Each row has a class, written after it.
[ -2 -10 -10  27  -2 -19 -16  41 -19   6  -2  -5  33  -8 -16  25 -24 -14
   2  -3   0 -11   6   6 -14  40  43 -57 -30  -8 -25   1   0]
rek
[ 18  -7 -19 -17   8   3  -3   1  -6  -4  -7  25  14 -15   9  18   9  30
   1  45  -9  -1  19 -20 -11 -11 -11  -1   2   1  35  -7  -3]
Vimop
[  9  -2 -16 -16  11  15  27 -43 -11  -9  -2  11 -18 -10   5  10   8  -2
 -10   8   3   2  36 -27   3 -19  10 -24 -12 -10  25   6   8]
bemad
[-20  10  -7   0  21   0  12 -14 -19  -4  -8 -11 -33   2  15 -12  -9  -5
  -6  -3  -4 -14   6  -3   3   5  40 -38 -30  -1 -13  -8   4]
rek
[-29  20  19  20   4  -5   1  -3 -14  -1   8 -23  -8   8  -1 -39  -1 -34
   9 -30   4  -1  -4   7  20 -10  16  -4 -27  -4  -4   7  15]
bemad
[ 44 -29 -25  -5  23  -5  39 -74 -13 -23  -1  10 -18  27  14  40 -25  40
 -37   6 -33 -23  15 -40  18   4  -8 -63  10  -5  22   4  -4]
dugu
[-45  28  -6   7  18  -9   4   7   1  -1   9 -15 -24   4  35 -26  10 -32
   4 -23   9  -5  21  11 -11  -7  46 -10 -53  13 -12   2   4]
vusev
[ 18 -11  -6   9  12   2  13 -24  -8 -17  10  11  -3   1  12  -4  -2  20
  10  12  -4   3   9 -17  28 -31 -12   5   2   7  46  16   4]
devis
[ -9  19   1 -28  -3  17 -11  26  -5   3 -10  19   6 -27  19 -29  36  17
  25  39   7  12  27  -1  -7 -38  -1  59  -9  11  50  -2   3]
Vimop
[ 14 -15   5 -23  15   6  13 -25  -7   2  -4  28   7 -10 -29  17   6  18
  -6   5  -6  13   8 -18  10   2 -30   3  19  -3  24   6  -5]
biv
[-18 -13  16 -41  27  12 -15 -21   1  12 -16  12 -36  -9 -18 -29  14  11
  10  26 -17   4 -28   1  20 -14 -58  53  44   4  28   0   2]
biv
[-10  19   1  -2  11   3  31 -13 -17  -9   3  10  -5  -3   6 -14  15 -11
  -7 -30   4  16  45 -11   3 -11  42 -19 -44   5   5  10  -6]
biv
[ 11  17  21 -32  16  20  54 -39 -11 -14   1  29   4  -7 -21  41   7  47
 -14 -22  13  18  33 -28  19   4  -7 -20  -3   3  22   6   8]
rek
[ -2 -10   0  10 -10  16 -42  28 -23  -7 -12 -32 -19   5   3 -59  17 -44
  45  19 -18 -13 -22  13  21 -20  20  24  -6  13   0   1  19]
vob
[-28  13  24  18   5 -26 -19  18   4  15   7 -10   5   0   3 -10 -16   4
   2  -2  -1 -19 -20  14  -1  24  -2   2 -11   4  -4   3   1]
dugu
[  9  13 -28  15  13 -13  15  -7 -24 -20   1  -4 -14  13  48 -16   3   1
  -9   9 -17 -16  26 -14  -1 -20  49 -39 -40   2  11  -8  -3]
Vimop
[-19  22  11  32 -20 -24 -17  51  -8   8  14 -10  45 -10  14 -19  -3 -21
  12  -6  13   0  33  19 -18  18  60  -6 -60   7   0   6  -3]
dugu
[ -4  -6  23  27   4 -18 -14   4 -10   9  13  -8  29   5 -29  -5 -17 -14
   8 -14  -5   1 -24   2  24  14 -21 -13   4 -10   6   9  13]
bemad
[ -5  -8   2  -5 -13  31 -19  27 -29  -2 -23 -18   1 -11 -19 -40  18 -30
  40   8   3   4  14  13  18 -12  24  41  -6   5  15  -2  11]
rek
[-40  23  -6  15   1 -12 -39  55 -18  12   0 -20 -12  -9  44 -66  20 -39
  30  33   2 -14   5  29 -15 -14  45  32 -45  12   9 -11   4]
Vimop
[ 41 -19 -15  -4  26   0   1 -20 -22  -3 -13  29   5 -13  13  22  -5  35
  -1  42 -13  -8  13 -24  15  -5   3 -13  12  -3  56   2  -1]
rek
[-50  28  20  -4  -6 -21 -30  47  19  32   4   4   7 -34  10  -8   2  -2
   7  22  23  -7  10  25 -38  22  19  18 -35  10  -4  -2  -2]
dugu
[ 13  -3  -5  12  -5 -18 -12  34  -7   3   4  14  43  -7  -8  23  -5  17
   4  17  -6  -3   2  -5  -9  14  -6 -18  -8  -1  13  -1  -2]
Vimop
[ 20   8  16  -4  24 -19  60 -67  -4 -17  21  18  -3  22   8  49 -21  53
 -44 -32 -11  -8  19 -34  19  16  -8 -65 -10   3  10   8   1]
dugu
[ 45 -21  10  15  -5  -3   3 -20 -17 -16  -1   0  26  19  -4  -1 -11  19
   6   6 -17  -7  -4 -14  34  -4 -14  11  19   2  46  12   1]
dugu
[  7   4   5   2  16 -11  -2  -6   1   5  -1  12   9  -6  21 -14   2  15
   9  23 -15  -1   8  -5   0 -16  11   3  -7   5  33   6  -2]
satu
[-18  29  36  31   5 -31 -17  42  -3  10  24  -8  27  -1   5  -6   1  -5
  14 -20  -1  -2  -8  13  -1  19  31 -31 -43  10 -15   7  15]
vob
[-43  13   4   4  10  -6  -2  12  -9   4  -3 -13 -15  -2  -7 -28   5 -36
   0 -27   0   5  11  11 -10   5  32 -16 -39   1 -31   0  -2]
biv
[ 25 -11  -8 -10   6  -2  15 -12  -9 -12   2  21  25   0  -8  40  -1  38
 -10  13 -13   2  16 -26   3   1 -20 -26  10  -2  19  -1   0]
Vimop
[-38  39  32   9  -5 -27 -20  58  22  31  11  11  37 -33  11 -16   9  -5
  19   5  16  14  15  27 -34   8  33  14 -43  11   0   2  -6]
satu
[-29  28  50   3  11 -26  22  -4  17  17  29  16  36 -10 -30  40 -12  18
 -20 -43  21  18  11  -3  -8  28 -18 -38 -19 -13 -15   5   8]
bemad
[ 51 -32 -48 -19  -5  35   6 -24 -30 -33 -26  11  -5   0  11  -2  20  10
  13  47 -23  -2  26 -34  16 -43  -4  13  19   3  53   2   2]
Vimop
[ 32 -15  -6 -21  20  11  54 -71 -26 -33   4   2 -24  37  -8  25  -6  38
 -24 -20 -34  -8  -2 -40  44 -12 -38 -43  29  -2   9  -1  12]
Vimop
[-24  18  19 -22  12   2   4   1  -1  12  -2  21  -1 -21 -14 -13  18   1
   3  -3  11  20  10   1  -4  -7 -10  25 -11   4  18   6  -4]
biv
[ 10 -33 -20  -9   9   8  -7 -17 -18  -5 -15   4  -4   2 -26  -2   1 -15
   1  11 -22   2  -1 -12  11   0 -15  -5  17  -3   8   4  -2]
biv
[-45   3 -20  10  -4  -7 -52  60  13  21 -10 -10   8 -27   4 -21   8 -42
  30  21  13  -7   2  25 -33   7  23  28 -25   9  -6   0   0]
vusev
[-22  44  32  16   9 -19  30  -2   3  -2  19  -8  10  11  14 -13  -4   2
  -6 -46   0   9  11   6   0   1  39 -40 -46   2 -22  11  -1]
satu
[ 28 -30  -1 -12  -1  14 -13  -3 -18  -1 -12  21  28 -11 -37  -8  13   1
  20  22 -11  18   3 -11  24  -8 -34  42  33   2  47  11  -3]
biv
[ 22 -15 -16 -25  11  20   0 -18 -18  -5 -19  27  -2 -19   1 -19  27   3
  11  34  -7  15  31 -18   7 -32  -1  36   5   3  61   7  -6]
biv
[ -14  -10  -10   42    6  -32   23   -8   -2  -14   36  -19   11   21
  -28   45  -44   -7  -21  -43    7  -16   -2   -3   -2   46   25 -101
  -36   -2  -59    7    7]
devis
[  0  -5  -1   0  30 -16   6 -21  -9   6   0  20  -6  -2   7  -3  -4   8
 -12   5 -13  -1   1 -12   3  -2   0 -16  -7   0  22   4 -10]
biv
[-15  -7  -4 -15  15   4  28 -31   5 -11  10  -3  -8  12 -19  41  -5   3
 -17 -43  -7   2  16 -16   7  16 -12 -44   5  -2 -32   7   6]
vusev
[ -6  -7  19 -53  13   8 -27  -6  25  22 -13  34  -7 -38  -1  13  12  49
   3  72   7  -2   4  -5 -19   0 -56  62  38   6  50  -7  -5]
dugu
[-32   0  23 -17 -14  12 -33  23   6  12  -9 -15  -1 -14 -19 -32   8 -10
  25  20   6  -2  -7  21  -2   5 -18  58  11   8   3  -4   5]
dugu
[ 23 -31  12   3  11  -5 -22  -2 -12   5  -9  15  24   2 -26 -16  -2   8
  15  14 -24   7 -22  -4  31  -9 -40  35  38  -1  44   7  -7]
biv
[ 26 -36 -32 -14   8  17   0 -22 -23 -12 -20  13  -4  -3 -10  -4   8 -10
   2  20 -21   3  20 -21  11 -19   2  -1  12  -3  27   7  -8]
biv
[ 25 -35  19  12 -18  -6 -21   6  -2  -5  -8 -15  30  25 -49   4 -25  13
  14  -3 -22 -15 -50   7  32  22 -56  17  44   1  11   8   7]
dugu
[ 10 -10  24 -34   5  22   4 -18  -7   4 -10  25  12 -15 -39 -10  23  14
  16   8  -3  28   0  -9  25 -16 -54  57  37   4  47   9   1]
biv
[-14   2  30   4   3  -1 -35  22  -1   5   2 -13   2  -2 -11 -23  11  -6
  31   9 -12  -1 -31  12  16  -2 -17  20   9  12   2   3  21]
vob
[ 36  -7  -9  31   1  -5  15 -22 -31 -22   4  -3  20  12  14 -18  -4 -19
   4 -11  -9   0  22 -21  30 -30  33 -22 -20 -10  40  16   8]
bemad
[-35  27  33 -58  20  28  13 -28  18   7  -3  20 -36 -31  -1 -12  30  22
  -1  12  23  20  24  -7   1 -34 -32  45   9  -2  25   2  11]
bemad
[  1  10  -7  11  23 -25  27 -17 -11 -11  14   1  -7  20  20  21 -16  24
 -27 -15 -20 -15   4 -16   0   8  15 -71 -27  -4 -15  -6  -1]
Vimop
[-35  17  17   4   0  -5   5  20  10   4  14  -6  18  -3 -17   9   6 -13
  10 -44  11  13  13   9  -2  14   3  -5 -22   7 -19   9   7]
vusev
[-41  21  16  14  18 -29 -12  11   6  19  13  -6  -9  -7   6  -7 -15 -14
 -10 -11   8 -10 -12  12 -11  12  10 -31 -29 -10 -18   2   6]
bemad
[-14  18  19  11   2 -30   6  26  13  16  17  12  41 -10  -6  27  -9  10
  -4 -14  -1   9  17   6 -23  27  20 -42 -29   2 -17   9  -3]
satu
[  4   5   7  14  12 -14  -5   8   4   5   9  15  31  -5   4   6   2  11
  13  -7   1   5   4  -5  10  -3  -9  15  -3   7  38  10   1]
vusev
[-40  18  44 -20  -5  -4 -49  47  33  52  -3  18  16 -42 -19 -18   9  20
  30  50  27   2 -16  32 -25  21 -42  80   8  12  31 -10  -7]
dugu
[-19  -1  40 -11 -16  22   4   1  -2 -12   5 -39 -18  23 -60  -3   6 -17
  21 -51 -11   3 -33  11  30  21 -30 -17  16   7 -61   2  30]
vob
[-25 -15   2 -45  -4  47 -50  15   9   4 -29 -12 -29 -24 -22 -55  43 -27
  55  43  -2  19 -19  24  17 -42 -53 114  43  18  41   1  21]
vusev
[  2 -16 -13  -4  24  -8  16 -38   3  -7  12   9 -28   6   8  15 -15  26
  -9  15 -10 -10  -5 -15  12  -9 -27 -25   6   1  18   5   2]
devis
[ -7   7  22 -34  11  12 -19  -1  17  16  -6  34  12 -41  -5  -4  23  24
  11  43  18  18  17  -6  -4 -29 -37  61  22  -6  58   4   3]
bemad
[ -5  13  36  -4 -10 -10 -14  39   0  10  15  16  58 -12 -36   9   8  32
  19   8   8  14 -13   6   8  17 -42  36  16   9  25   0  10]
Vimop
[  5 -16 -19   4 -12  13  -2   6 -25 -21  -8 -23   4  18 -19 -11   1 -14
  11  -6 -21  -7  -2  -4  16  -6   2 -15   0  -1 -12  -1  10]
Vimop
